Below are the code and all the weights of a small trained network. Each question names an input and a class and asks about switching units off, where a switched-off unit gives its printed mean instead of its output.

import numpy as np


def w(rows, s, z=0):
    codes = np.array(rows[::2]) - 128.0
    scale = np.full(codes.shape[1], s)
    scale[-1] = z or s
    return codes * scale


def f(y):
    return np.maximum(y, 0)


def log_softmax(a):
    a = a - a.max(-1, keepdims=True)
    return a - np.log(np.exp(a).sum(-1, keepdims=True))


def net(x, mask):
    res = np.array(x, float).reshape(1, 2) / 4 @ E
    y = f(res @ A[0][:, :-1].T + A[0][:, -1])
    res = res + np.where(mask, y, B[0][:, -1]) @ B[0][:, :-1]
    return log_softmax(res[-1] @ U[:, :-1].T + U[:, -1])


A, B = {}, {}
E = w([
[163,137,128,141,136,82,8],'x0',
[93,99,100,207,19,188,120],'x1',
],0.011)
A[0] = w([
[129,131,123,100,153,128,127,231],'N1',
[122,123,138,135,131,135,110,210],'N2',
[140,127,116,126,146,153,192,106],'N3',
[127,121,125,101,149,115,3,91],'N4',
[122,126,132,127,143,116,26,90],'N5',
[102,121,156,106,103,161,100,87],'N6',
[143,119,124,90,179,126,137,84],'N7',
[111,141,119,184,88,144,123,137],'N8',
[128,112,127,114,197,98,141,106],'N9',
[149,102,137,121,140,148,103,119],'N10',
[106,111,129,108,129,126,124,248],'N11',
[96,138,147,96,115,100,122,96],'N12',
[116,147,145,135,167,119,116,97],'N13',
[99,105,138,85,126,127,238,87],'N14',
[117,99,123,130,48,138,109,68],'N15',
[118,135,142,90,150,120,140,80],'N16',
[149,131,114,80,156,110,139,69],'N17',
[129,138,125,116,126,138,173,125],'N18',
[123,135,128,145,156,145,173,84],'N19',
[119,134,127,86,150,139,117,102],'N20',
[117,130,149,86,207,117,122,107],'N21',
],0.025,0.013)
B[0] = w([
[91,27,124,140,183,56,167,226],'N1',
[79,91,116,131,149,49,187,189],'N2',
[127,178,170,148,119,123,121,198],'N3',
[149,224,159,116,151,117,96,250],'N4',
[132,217,156,117,109,130,145,224],'N5',
[168,132,92,103,115,158,126,142],'N6',
[103,118,118,103,115,204,136,198],'N7',
[92,74,108,125,110,161,102,209],'N8',
[115,106,103,132,100,176,114,217],'N9',
[148,144,132,124,134,136,152,148],'N10',
[78,52,113,173,214,4,174,221],'N11',
[114,144,124,139,70,150,208,140],'N12',
[102,151,77,130,91,157,159,163],'N13',
[145,240,154,90,120,106,116,254],'N14',
[166,99,112,99,72,225,121,190],'N15',
[118,139,101,141,112,176,111,173],'N16',
[172,120,122,97,114,200,121,188],'N17',
[128,160,145,127,147,117,117,182],'N18',
[163,193,105,136,131,137,137,167],'N19',
[110,114,139,116,104,159,137,165],'N20',
[152,76,130,138,57,159,75,243],'N21',
],0.036,0.017)
U = w([
[126,253,167,107,142,104,131,134],'0',
[120,68,73,108,84,214,116,133],'1',
[115,62,123,149,203,39,176,254],'2',
[220,145,135,164,162,115,133,68],'3',
[193,92,113,167,220,182,80,73],'4',
],0.013,0.0062)

Each question gives the input, the list of numbers given to net, and the class t.
The units are the neurons (one row each of A and B). Each row of codes is followed by its name. A weight is (code - 128) times the scale printed after its matrix; where a second scale follows, it is the last column's (A, B and U).
mask holds one flag per neuron, in row order. A switched-off neuron (its flag False) gives its mean, the last column of its row in B, instead of its output. The means were averaged over made-up inputs and are rounded, as every weight is.
A unit's drop is (log p(t) with every unit on - log p(t) with that unit switched off) / (log p(t) with every unit on - log p(t) with every unit switched off).
most important unit: the unit with the biggest drop
k most important neurons: the k neurons with the biggest drops, biggest first
drop when u is switched off: that unit's drop, to one decimal
input [3,-1], class 2: most important unit => N14
input [-3,3], class 2: 3 most important neurons => (N4, N5, N21)
input [4,5], class 1: 2 most important neurons => (N14, N15)
input [-1,4], class 1: 2 most important neurons => (N1, N15)
input [-3,-1], class 2: 2 most important neurons => (N4, N5)
input [5,-6], class 1: 3 most important neurons => (N21, N14, N9)
input [3,3], class 2: 2 most important neurons => (N14, N21)
input [-1,-3], class 2: drop when N15 is switched off => 0.1
input [0,3], class 2: drop when N21 is switched off => 0.3
input [2,-5], class 1: drop when N16 is switched off => 0.0
